Each row is followed by its group and then its class within the group.
[.08, -.06, .05, -.12, .06, -.23, .02, .14, -.04, .14, -.17, .22, .02, .14, -.05, .15, .02, -.03, -.11, -.10, .12, -.03, .13, -.24, -.07, -.04, -.15, .17]  C/Mz
[.07, -.14, -.34, -.03, -.05, -.18, .05, .10, -.18, .35, .05, .09, .00, .07, .24, .26, -.09, -.08, -.22, -.19, .14, .00, .16, -.31, -.02, -.26, -.17, .17]  C/Mz
[.06, -.01, -.36, .03, -.05, -.07, -.09, .15, .01, .19, -.21, .03, .01, .13, -.29, .15, -.05, .03, .03, -.03, -.08, -.01, -.05, -.08, -.01, -.09, .05, .08]  C/Mz
[.04, .12, -.41, -.02, -.22, -.01, -.15, .25, .05, .06, -.25, -.03, -.11, .13, -.57, .02, .18, .02, .24, -.03, .02, .02, -.08, -.11, -.16, -.09, .04, -.06]  C/MP
[.07, -.02, -.09, .10, .27, .00, .10, -.10, -.09, .29, -.04, .19, .09, -.35, .09, .31, -.14, .05, -.13, -.16, .16, -.17, .05, -.33, .13, -.16, -.01, .36]  C/Mz
[.07, .02, -.35, .02, .00, .15, -.04, .04, .11, .17, -.18, .11, .09, .11, -.30, .34, .02, .07, -.01, -.02, .26, -.05, .10, -.13, -.05, -.08, .03, .29]  D/RD
[.17, -.02, .00, -.03, -.01, .00, .06, .00, -.12, .14, .02, .01, -.04, .00, -.07, .08, -.04, .02, -.02, -.15, -.06, -.10, -.06, -.22, .15, -.16, .10, -.02]  D/RD
[.16, .03, -.04, .01, .12, .03, -.13, .05, .14, .21, -.30, .08, .10, .09, -.48, .23, -.07, .05, .03, -.05, -.06, -.08, -.12, -.16, .03, .08, .21, .03]  D/PH
[-.03, -.02, -.34, -.04, .06, -.16, .05, -.02, -.17, .10, .07, .21, .05, .09, .28, .18, .10, -.02, -.09, -.15, .27, .00, .20, -.37, -.04, -.15, -.17, .31]  C/Mz
[.02, -.08, -.24, -.12, .05, -.05, -.04, .11, -.05, .33, -.19, .12, -.10, .14, -.06, .19, -.26, -.06, -.20, -.14, .09, -.11, .04, -.02, -.05, -.24, .19, -.11]  C/Mz
[.01, -.11, -.12, -.07, -.06, .08, .12, .03, -.20, .04, .15, .06, -.06, .01, .26, .35, -.02, -.04, -.08, -.17, .11, -.05, -.05, -.08, .03, -.16, -.19, -.04]  D/RD
[.09, -.01, -.23, -.05, .02, .02, .03, -.09, -.06, .24, -.03, .09, .10, .02, .05, .27, -.17, .00, -.12, -.18, .02, -.13, .03, -.20, .10, -.15, .01, .22]  C/Mz
[.17, -.22, .07, -.11, -.17, -.01, .10, .02, -.10, .33, .06, -.07, -.22, -.14, .33, .09, -.42, -.11, -.24, -.27, .01, .00, -.07, -.05, .08, -.36, .09, -.35]  C/Mz
[-.03, -.14, -.20, -.06, -.10, -.09, .12, .07, -.24, -.01, .21, .06, -.05, .04, .36, .35, .08, .03, -.05, -.19, .20, .00, .10, -.20, .01, -.13, -.31, -.01]  D/RD
[.00, -.04, -.28, .06, .03, -.22, -.01, -.02, -.12, .14, -.05, .26, .12, .10, .03, .21, .01, -.04, -.08, .12, .28, -.06, .00, -.35, -.13, -.04, -.23, .34]  C/Mz
[.16, .10, -.20, .03, .31, .11, -.05, .23, .17, .20, -.48, -.01, .08, .19, -.82, .40, .15, .16, .12, .00, -.24, -.05, -.08, .07, .00, .14, .21, .09]  D/RD
[.06, -.08, -.23, .03, -.23, -.05, -.19, .25, .09, .15, -.14, .02, -.11, .63, -.19, .05, .02, -.07, .02, -.07, -.01, .06, .00, -.01, -.04, -.14, .06, -.24]  C/Mz
[-.02, -.07, -.28, -.07, -.02, -.08, .09, .03, -.12, .13, -.20, .11, -.01, -.04, .26, .08, -.14, -.06, -.15, -.15, .17, -.07, .09, -.11, .04, -.26, -.12, .05]  C/Mz
[.00, -.21, -.40, .09, -.03, -.21, -.05, .12, -.18, .11, -.10, .06, .11, .15, .01, .24, .25, .06, -.01, -.16, .32, .01, .13, -.29, -.16, -.13, -.20, .22]  C/Mz
[-.05, -.04, -.14, .05, -.12, -.15, .06, -.11, -.19, .02, .19, .20, -.02, .08, .49, .05, .10, -.07, -.05, -.12, .27, -.10, .08, -.33, -.03, -.28, -.13, .10]  C/MP
[-.02, .01, -.43, -.01, -.15, -.13, -.19, .12, -.02, .17, .04, .09, -.02, .13, -.04, .03, -.01, -.06, .03, .01, .10, .09, .06, -.15, -.10, -.15, -.04, -.04]  C/MP
